(in the rows, 128 means zero)
Known rows:
ligribi: [109 177  91 127 131 144 100 149 140 166 128 141 136 119 163 127 158 160
 109 112 149 126 130 122 153 141 159 152 107 158 108 124]
stakligol: [ 92 196 152 119 142 174 128 128 150 155 147 142 106 147 171 175 163 181
  74 156 159 166 123 123 169 148 199 150 142 120 131  80]
beflom: [179 155 102 153 118  99 149 123 134 121 115 136 151 116  93 112 129 124
 166 123 118 138 115 138 114 125 100 130 145 153 133 141]
klenar: [ 93 148 115 111 153 164  99 138 102 131 112 145 147 106 190 151 137 157
 122 130 138 120 158 105 152 157 163 132  95 133  92 116]
klisek: [119 121 119  47 114  95 151 150  99  74 130  85  99 111 100 108 118 144
 102 139 114 111 132 127 116  89  77  71 156 114 155 137]
lelumor: [116 143 127 130 127 113 112 130 137 135 156 158 107 127 156 137 127 145
 104 117 144 127 123 129 137 103 136 152 124 133 125 100]
fliskar: [126  51  95 165 135 117  99 141 106 139 129 155 104 124  92 141  96  86
 121 113 102 112 120 136 115 162  82 142 121 158 118 111]
dreklegre: [ 82 171 123 129 136 123 120 154 147 145 130 160 133 139 174 158 142 161
  89 126 165 133 112 148 149 116 158 140 115 169 154 118]
druros: [ 42 109 122  74 136 141 124 143 133  69 108 109 109 132 175 188 102 162
  81 141 162 129 126  87 124  79 122  80 152 115 201  96]
figrar: [ 91  92 125  67 129 112 155 163 149  32 121  77 119 135 117  88 120 131
  97 176 135 142 145  82 125  83  95  57 125  55 170 103]
daplivuk: [150 118 139 144 126 136 134 115 139 128 146 139 102 140 101 125 125 118
 124 147 117 131 138 130 132 146 139 141 164 104 123 101]
rutre: [121 105 128 132 125 144 112 129 135 131 151  95 120 145 121 122 130 131
  93 131 118 133 122 122 136 141 139 120 104  91 111 126]
fustar: [147 132 124 137 134 116 138 129 137 120 150 143 129 130 112 105 121 124
 127 125 123 139 120 134 132 126 125 139 126 111 113 128]
kiplel: [130 127 142 142 120 122 120 131 149 135 141 134 110 131 123 132 135 132
 114 110 126 129 117 136 131 112 133 147 124 116 121 113]
kora: [ 85 128 125 122 148 159 108 141 116 133 147 146 142 125 190 146 144 153
  88 144 143 136 162 104 158 142 169 120  74 101  97 109]
trogi: [137 142 107 117 115 121 123 147 138 130 114 110 119 119 111 104 147 129
 125 120 122 117 126 129 129 129 125 123 128 137 118 137]
mepek: [121 132 134  81 114  99 172 128  90  74  91  96 130 116 111 164 101 136
 147 129 123 118 114 128 102  93  73  65 172 152 209 155]
midobrin: [127 130 130 158 118 127 118 131 149 140 138 138 128 131 109 127 143 129
 120 115 120 134 106 141 132 108 136 151 120 118 118 120]

Facts:
loplom (zoko defin) (sturek d) (trigor 750)
ferun (zoko ligribi) (sturek a) (trigor 708)
triklar (zoko rizil) (sturek b) (trigor 919) (plisar nipil)
distem (zoko dramik) (sturek c) (trigor 750)
mepek (zoko lufer) (sturek e) (trigor 750)
fedrabul (zoko grodrema) (sturek f) (trigor 919)
dreklegre (sturek e) (trigor 917)
fara (zoko druros) (sturek c) (trigor 708) (plisar fidrun)
vofistos (zoko fepe) (sturek f) (trigor 917) (plisar stakligol)
trimitrun (zoko ruklu) (sturek f) (trigor 708) (plisar trutol)
nopem (zoko fastor) (sturek e) (trigor 797)
grugro (zoko rizil) (sturek a) (trigor 797) (plisar pitrak)
tistam (zoko gikibim) (sturek f) (trigor 797)
temik (zoko gredebon) (sturek c) (trigor 750) (plisar dreklegre)
bika (zoko birar) (sturek f) (trigor 797) (plisar fedrabul)
stuzim (zoko skoban) (sturek c) (trigor 750) (plisar klidrer)
soflepam (zoko druros) (sturek c) (trigor 919) (plisar skistak)
pevizem (zoko ruklu) (sturek f) (trigor 708) (plisar stakligol)
trogi (zoko grefem) (sturek e) (trigor 708)
brazas (zoko zoskon) (sturek e) (trigor 750) (plisar lufer)
midobrin (zoko grodrema) (sturek f) (trigor 917)
zoskon (zoko gredebon) (sturek b) (trigor 917)
klutro (zoko fastor) (sturek b) (trigor 917) (plisar gredebon)
fador (zoko zoskon) (sturek e) (trigor 917) (plisar saskor)
zakluvol (zoko grodrema) (sturek f) (trigor 917) (plisar pokin)
plires (zoko fepe) (sturek a) (trigor 750)
daplivuk (zoko zoskon) (sturek a) (trigor 797) (plisar druros)
bilol (zoko grodrema) (sturek f) (trigor 917)
kiplel (zoko birar) (sturek f) (trigor 917)
figrar (zoko druros) (sturek c) (trigor 919) (plisar grefem)
skistak (zoko stakligol) (sturek b) (trigor 797) (plisar birar)
flogi (zoko ligribi) (sturek c) (trigor 708) (plisar vozi)
gikibim (zoko stakligol) (sturek a) (trigor 919)
skestogri (zoko klenar) (sturek c) (trigor 917) (plisar ruredrum)
dramik (zoko plefo) (sturek b) (trigor 708)
rolis (zoko skoban) (sturek d) (trigor 750) (plisar vozi)
kugi (zoko plefo) (sturek b) (trigor 797)
klelis (zoko fuflu) (sturek a) (trigor 919) (plisar vozi)
stedul (zoko rizil) (sturek b) (trigor 917) (plisar pleflol)
ligribi (zoko stakligol) (sturek d) (trigor 708)
plepan (zoko fastor) (sturek e) (trigor 919)
sobun (zoko rizil) (sturek a) (trigor 917) (plisar dasto)
dravar (zoko rizil) (sturek f) (trigor 708) (plisar lufer)
dasto (zoko klenar) (sturek f) (trigor 917) (plisar plires)
kora (zoko senam) (sturek b) (trigor 919)
losta (zoko fuflu) (sturek c) (trigor 917) (plisar dreklegre)
trutol (zoko kora) (sturek a) (trigor 917)
tomoza (zoko dreklegre) (sturek e) (trigor 750)
navil (zoko grodrema) (sturek f) (trigor 919) (plisar sobun)
lelumor (zoko plefo) (sturek f) (trigor 917)
lusa (zoko grefem) (sturek e) (trigor 750) (plisar klidrer)
nuzon (zoko fepe) (sturek c) (trigor 708) (plisar brazas)
klugosum (zoko stakligol) (sturek d) (trigor 750) (plisar vozi)
dupluzus (zoko pitrak) (sturek d) (trigor 917) (plisar fidor)
trevo (zoko druros) (sturek c) (trigor 708) (plisar fastor)
stakligol (sturek a) (trigor 797)
trokis (zoko pitrak) (sturek a) (trigor 708)
klenar (sturek b) (trigor 708)
vizu (zoko senam) (sturek d) (trigor 750)
skitris (zoko lufer) (sturek e) (trigor 750) (plisar stakligol)
gredebon (sturek d) (trigor 917)
grefem (sturek c) (trigor 797)
flafozol (zoko fepe) (sturek a) (trigor 917) (plisar plires)
skomelon (zoko zoskon) (sturek c) (trigor 919) (plisar lufer)
ruklu (zoko stakligol) (sturek e) (trigor 797)
birar (zoko gredebon) (sturek a) (trigor 750)
luflin (zoko grefem) (sturek c) (trigor 797)
lestin (zoko fastor) (sturek c) (trigor 919)
munu (zoko senam) (sturek c) (trigor 917)
kekan (zoko kugi) (sturek a) (trigor 917)
ruboplur (zoko fastor) (sturek e) (trigor 797)
destogi (zoko grodrema) (sturek a) (trigor 919) (plisar nedrok)
klaskol (zoko kugi) (sturek a) (trigor 917) (plisar stakligol)
brego (zoko fuflu) (sturek e) (trigor 797)
zeduklim (zoko lelumor) (sturek b) (trigor 750) (plisar skoban)
pumal (zoko grefem) (sturek b) (trigor 750) (plisar trutol)
fepe (sturek a) (trigor 917)
skotra (zoko dreklegre) (sturek f) (trigor 917)
pidrosus (zoko plefo) (sturek a) (trigor 750) (plisar skoban)
dagru (zoko rizil) (sturek a) (trigor 797)
zofli (zoko rizil) (sturek a) (trigor 708) (plisar kugi)
dabu (zoko pokin) (sturek a) (trigor 750)
gretri (zoko senam) (sturek f) (trigor 919)
stibo (zoko gikibim) (sturek a) (trigor 797) (plisar ligribi)
nipil (zoko plires) (sturek f) (trigor 708) (plisar vofistos)
triski (zoko dreklegre) (sturek f) (trigor 797)
lutrikul (zoko ruredrum) (sturek f) (trigor 917) (plisar fuflu)
senam (sturek b) (trigor 708)
vikan (zoko fuflu) (sturek c) (trigor 919)
skoban (zoko senam) (sturek b) (trigor 917)
saskor (zoko dreklegre) (sturek e) (trigor 917)
brogefur (zoko kugi) (sturek e) (trigor 750)
fustar (zoko gredebon) (sturek d) (trigor 917) (plisar skoban)
nedrok (zoko gikibim) (sturek d) (trigor 750)
vafodres (zoko zoskon) (sturek a) (trigor 797) (plisar kugi)
pokin (sturek b) (trigor 750)
fuflu (zoko dreklegre) (sturek e) (trigor 708)
fastor (zoko pokin) (sturek d) (trigor 708)
pleflol (zoko fastor) (sturek a) (trigor 917)
rizil (zoko lufer) (sturek c) (trigor 917)
klidrer (zoko lufer) (sturek a) (trigor 708) (plisar grefem)
druros (zoko lufer) (sturek a) (trigor 917)
dragol (zoko lelumor) (sturek d) (trigor 797) (plisar gredebon)
fupak (zoko fuflu) (sturek c) (trigor 750) (plisar fedrabul)
lufer (sturek a) (trigor 750)
vozi (zoko dramik) (sturek d) (trigor 797) (plisar dasto)
rusuk (zoko grodrema) (sturek a) (trigor 750) (plisar fidor)
fidrun (zoko fuflu) (sturek c) (trigor 708) (plisar plefo)
manistum (zoko druros) (sturek d) (trigor 797) (plisar klidrer)
kibro (zoko kugi) (sturek a) (trigor 919) (plisar saskor)
gugra (zoko ligribi) (sturek b) (trigor 917) (plisar plefo)
plefo (sturek a) (trigor 797)
pidigren (zoko zoskon) (sturek b) (trigor 919) (plisar minu)
vefubi (zoko lelumor) (sturek d) (trigor 917) (plisar plires)
rutre (zoko fepe) (sturek a) (trigor 919)
grurin (zoko druros) (sturek c) (trigor 750) (plisar plires)
braval (zoko ligribi) (sturek b) (trigor 750)
minu (zoko pokin) (sturek b) (trigor 917) (plisar fidrun)
pigel (zoko ligribi) (sturek c) (trigor 917)
fetruk (zoko gikibim) (sturek d) (trigor 917) (plisar vaster)
ploplen (zoko klenar) (sturek f) (trigor 750) (plisar pitrak)
beflom (zoko zoskon) (sturek e) (trigor 750) (plisar klenar)
denen (zoko gikibim) (sturek d) (trigor 917) (plisar stakligol)
nogotos (zoko lufer) (sturek e) (trigor 919) (plisar fepe)
fligor (zoko klenar) (sturek f) (trigor 750)
grega (zoko gredebon) (sturek f) (trigor 750)
klisek (zoko lufer) (sturek e) (trigor 708) (plisar brazas)
fliskar (zoko plefo) (sturek a) (trigor 917) (plisar dupluzus)
pitrak (zoko klenar) (sturek d) (trigor 708)
nitu (zoko klenar) (sturek f) (trigor 797) (plisar vozi)
stime (zoko druros) (sturek b) (trigor 917) (plisar fedrabul)
defin (zoko dreklegre) (sturek e) (trigor 917)
gisker (zoko dreklegre) (sturek a) (trigor 919) (plisar kora)
ruredrum (zoko senam) (sturek e) (trigor 919)
vaster (zoko grefem) (sturek e) (trigor 919)
nalok (zoko birar) (sturek f) (trigor 708)
magrinel (zoko birar) (sturek f) (trigor 917) (plisar grurin)
fidor (zoko ligribi) (sturek f) (trigor 917) (plisar plefo)
grodrema (zoko pokin) (sturek a) (trigor 919)

Rows:
No name comes twice in this set of rows, the named rows included.
[ 73 156 130  68 136 145 138 113  77  97  93 105 131 116 166 215 106 179
 115 134 155 121 119 110 116 109 119  68 158 176 220 127] -> lufer
[ 95 119 152  99 111 119 149 100 164  88  57  59 188 127 156 125  96 105
 218 133 177 100 127  86  57  80 107  72 167 133 222 187] -> grurin
[ 84 146 161 115 152 179 111 140 115 144 113 169 122 142 214 176 151 137
 120 156 146 139 155 122 156 155 181 133 122 130 127 100] -> kugi
[ 56  76  92 152 131 155  69 172 106 188  82 203  80 145 167 227 126  98
  88 122 146 112 138 131 131 175 132 145 130 242 167 100] -> plefo
[105 137 136 159 138 150 107 120 133 152 131 122 143 136 124 147 146 137
 115 132 128 139 112 130 137 137 157 152 121 129 126 112] -> pleflol
[ 86 149 116 119 114 122 109 157 152 147 145 141 117 142 173 131 146 158
  61 132 156 136 118 137 158 121 153 130  85 135 137 129] -> ruredrum
[161 154 136  66 124  88 193 123 100  46 125  97 116 115  89 124 104 159
 136 146 111 141 116 113 110  77  63  63 184 104 181 139] -> skitris
[128 114 171 156  93 110 125  88 170 164 157 120 141 135 139 105 105 109
 156  95 152 107 108 139 106  96 143 163 128 123 113 154] -> magrinel
[104  60  84 172 130 108 103 160 105 144  99 172 107 137 116 161 119  84
 116 111 116 109 121 144 123 159  82 138 117 191 134 130] -> dupluzus
[181 163 107 123 123 120 122 132 144 110 159 129 110 107  90  76 147 159
 108 126  95 142 127 124 143 123 126 154 133  75  78  99] -> pevizem
[ 95 146 133 145 108 156  95 155 138 159 129 112 120 149 143 143 176 146
  77 123 140 141  98 126 150 114 158 134  82 125 116 122] -> fedrabul
[118  38  93 158 145 129  88 146  95 132 128 169 125 119 138 118 119  73
 112 125  94 114 157 111 137 172 105 128  84 141  76 110] -> pidigren

Now the same elements, written a new way:
Known rows:
defin: [ 96 103  96 108 119 101 144 126  99 146 172 108 141 136 139 124  99 103
 107 140 101  92 120 120 126 193 175 150  98 148 137 131 109 114 115 117]
fuflu: [106 108 102 114 117  96 147 123 123 151 160 101 141 140 143 120 104  90
 102 134  97  89 133 122 123 195 178 149 106 155 136 137 115 109 114 126]
nopem: [102 103  91  82 150  80 144 116  78 131 127 110 137 136 147 158 101 114
 104 147  95  85 128  69 125 198 184 142 134 160 145 152 105 104 112  98]
lestin: [104 104  91  79 149  78 144 115  89 130 124 106 141 139 146 158 109 109
  97 140  87  83 141  71 123 200 182 142 140 164 141 156 109 100 110 108]
plires: [ 95  81  92 113 123  88 145 118  83 143 190 105 134 125 136 133  96 103
  94 145 112 101 119 141 134 185 179 163  94 155 134 136 126 118 117 128]
nuzon: [111  96  93 113 106  88 146 120 119 141 165 103 139 143 138 122 119 100
  97 146  94  93 117 122 125 184 176 147  97 153 115 139 116 112 115 133]
klelis: [115  85 102 110  89  75 138 113  94 148 151 109 130 148 129 159 112  93
 103 156 102  88 182 128 118 207 162 129  90 142 116 128 121 133 105 145]
grega: [ 94  99  95 106 124  96 143 118  75 155 182 109 144 133 129 127  90  99
  95 139 114 100 138 133 132 198 167 156  95 152 140 143 126 116 114 118]
pumal: [ 98  61  97 120 112  80 143 122 109 148 188 114 125 129 123 140  99 106
  97 139 102 104 124 135 135 193 184 156 104 150 130 133 122 119 113 122]
pitrak: [104 105 104 119 117  98 146 120 116 148 158 103 137 134 142 114 109  90
 103 130  99  85 135 126 124 183 178 152 109 148 137 137 122 115 113 130]
klaskol: [105  96  99 137 107  96 141 125  91 159 158 127 135 135 109  88 126 111
 104 146  98  92 129 108 132 171 160 140 114 132 102 151 115 123 118  99]
gugra: [ 90  99  97 100  99  86 148 119 107 134 169 101 125 129 132 144 101 104
 107 146  88  99 100 104 138 200 183 151 115 138 115 135 117 127 121 112]
kugi: [ 97  90 105 110 115  99 147 123 118 142 165 105 131 125 138 130 106  96
 107 132  96  89 131 118 126 195 182 153 109 142 137 127 114 113 114 115]
lelumor: [ 97 111  98 108 120 103 145 121  71 145 167 106 145 128 142 117 102 106
 104 147 109  90 128 124 125 188 165 155  93 148 130 136 116 117 115 118]
fastor: [ 99 111  96  93 140  79 145 114  89 134 125 104 132 132 140 151 104 104
 101 137  96  81 141  83 126 195 186 147 141 159 145 156 117 113 114 109]
grugro: [117  32  90 177 128  87 152 143 116 118 193 127 144 108 148  89 143 107
  87 165 148  91 129 126 105 115 185 151  69 133 123 104 108 106 115 183]
vizu: [ 92  88  98 119 127  95 142 122  90 156 184 113 135 132 127 126  93 100
  95 137 116  96 133 137 133 186 179 158  97 153 148 138 124 117 114 122]
brazas: [100  89  89 106 112  80 145 119  93 153 187 111 134 140 127 142  97 106
  92 151 101 107 104 126 139 195 181 154  96 153 121 144 121 120 116 123]

Rows:
No name comes twice in this set of rows, the named rows included.
[101  87  90 115 116  87 144 115  72 153 184 112 140 134 127 125 101 105
  93 150 116 102 127 138 132 187 170 154  92 153 126 143 128 123 116 122] -> ploplen
[100 104  93 112 111  96 145 119  72 142 170 109 138 133 139 118 106 107
 104 158 108  93 123 118 126 181 167 149  92 144 118 137 118 123 118 122] -> lutrikul
[ 92 119  97 100 106  92 145 119  84 145 165 105 132 137 132 137  98 103
 106 143  97  92 119 108 134 197 175 145 109 138 127 142 118 127 120 116] -> fetruk
[ 98  97 103 101 100  89 149 119 113 143 160 101 127 131 128 149 105  95
 106 138  86  95 119  97 134 206 181 147 120 137 122 136 117 123 118 114] -> skistak
[110 100  89 107 101  83 151 118 122 135 168  99 137 141 143 127 118 101
  97 150  88  94  98 120 130 178 180 152  96 152 108 143 118 114 120 133] -> fidrun
[ 97  80  89  86 138  67 143 117  76 119 135 112 121 129 133 169 100 123
 108 153  89  89 119  69 130 196 189 143 147 151 129 148 108 120 113  93] -> klutro
[124  35  91 181 124  83 154 141 132 119 189 124 143 109 147  89 145 104
  86 159 145  92 136 129 103 117 188 151  73 138 124 106 111 104 113 189] -> zofli
[110 105  95 101 104  87 149 118 121 142 158 102 141 146 141 132 120  93
  96 142  87  92 114 115 128 189 175 148  98 151 115 143 118 111 117 130] -> skomelon
[103 106  95 103 107  91 148 115  82 142 161 103 141 134 141 125 113 101
 103 153 101  91 119 114 128 191 168 150 100 142 113 141 119 119 119 123] -> bika
[ 99  99  98 114 107  91 147 117  94 143 166 107 132 137 137 128 111 100
 104 146 100  87 119 119 130 182 176 148 101 139 125 135 119 123 117 127] -> dragol

The same elements again, as new rows of numbers:
Known rows:
stakligol: [191  87 173 144  51 149 150  34 163  59 120 170 122 168 136  76 139 134
 167  85 120 113  41  83 112 101 162]
gikibim: [169  76 121 119  50 126 189  99 138  67  74 127 171 185 130  91 150 114
 127 112 135  95  62 106  94  84 149]
stibo: [158 114  99 129  79 131 173 111 114  59  86 133 134 163 124 110 138 129
 120 133 144 108 122 115  92 115 149]
ruklu: [171 121 111 137  42 133 163  86 121  68  98 137 163 180 111 117 143 131
 102 125 134 134  97 104 122 120 136]
tistam: [160 101 124 124  91 141 168 103 127  75  90 125 148 161 120  97 148 137
 128 126 115 100 109 100  85 128 146]
lutrikul: [132  92 131 131 126 139 175 151 106  82 118 125  96 166 116 125 123 129
 149 179 138 128 142 109 110  99 143]
fuflu: [174 104 140 164  57 112 141 105 138 115 152 120 143 178 130 108 118 139
 115 135 129 157 142 148 157 112 142]
klelis: [134  79 111 131 156 124 164 229 128  94 146 107 141 179 106  88 167 117
 117 139 159 143 156 142 134 105 140]
birar: [172  56 190 211 105 119 141 118 125 132 147 106 101 175 109 101 140 164
 164 154 131 165 140 143 166  81 161]
rusuk: [133 122  78 105 122 129 150 173  53  67  85  57  99 183 132 142  61 109
 108 172  91  94 199 208 115 134 154]
fidor: [132  84 117 106  71 127 181 103  72  98  44 103 184 161 122 105 159 140
 111 162  72  82  99 130 121 112 154]
dasto: [126  77 143 123 177 148 145 207 122 101 147 129 144 139 115  68 194 134
 123 130 115 147 154 107 159 138 139]
trutol: [128  77 172 133 107 141 146 119 119  92 135 134 104 166 136 104 143 133
 160 152 116 118 100 147 156  93 152]
pigel: [156 112 120 117  77 150 175 107 110  68  88 146 149 153 123 115 150 113
 126 151 133 119  91  89 116 124 156]
vaster: [123 102 149 119  75 136 153 132 143 108 161 126 133 183 130 141 121 113
 135 164 131 129  97 169 168  88 124]
lelumor: [158  72 154 142 108 147 174 123 119 102 105 127 123 162 107 113 134 134
 151 161 117 130 112  94 119  95 146]
mepek: [ 83 168 116 107  92  99 152 143 103 101 171 170 112 159 182 147 160 139
 118 175 177 137 169 181 147 130 134]
klutro: [138 127 105 101 139 176 144 170 102  77 139 100  84 167 109 160  62  83
 136 194 129 124 135 132 113 139 146]

Rows:
No name comes twice in this set of rows, the named rows included.
[152 111 112 148 105 107 165 142 104  78 118 121  99 170 137 120 122 129
 145 158 147 131 166 145 110 112 154] -> pidrosus
[138 109 136 127 108 145 158 140 113  96 129 132 115 153 117 136 133 116
 139 175 146 141 122 123 132 116 148] -> munu
[161  59 185 194 111 134 146 141 119 156 148 102 107 160  75 150 128 140
 147 210 144 200 119  94 166  80 145] -> zoskon
[153  76 178 143  94 160 143  96 130 124 126 124 140 149 116 114 150 125
 146 161 102 145  65  97 151 113 150] -> skoban
[152  83 162 172 132 119 146 145 114 126 148 106  97 164 114 115 124 152
 157 171 126 156 165 131 134 102 153] -> grega
[205 100 119 141  43 125 157  61 145 105  87 134 195 157 141  66 155 117
 112 102 115 110  93  94 105 130 169] -> ligribi
[162 130 108 146  97 109 151 147 130 108 141 127 122 170 138 128 106 121
 125 167 160 138 169 145 100 120 155] -> nuzon
[137 146 103 139  88 115 161 143 103  76 142 136  99 174 131 146 109 125
 120 173 169 150 174 145 131 116 129] -> lusa
[131  78 136 126 105 120 170 152 130  94 132 113 119 189 126 118 127 119
 152 152 138 114 105 162 122  78 145] -> rutre
[136  89 149 130 127 148 169 141 114  94 124 124 109 160 122 121 128 135
 151 166 124 130 127 115 126 105 147] -> skotra
[138 117  89 100  70 125 187 115  65  97  43  97 186 160 116 143 149 118
  88 195 104 112 113 112 112 122 157] -> gugra
[142  97 138 132  79 139 160 118 109  88 130 129 123 181 115 142 125 122
 134 172 142 151 116 122 158 103 124] -> defin

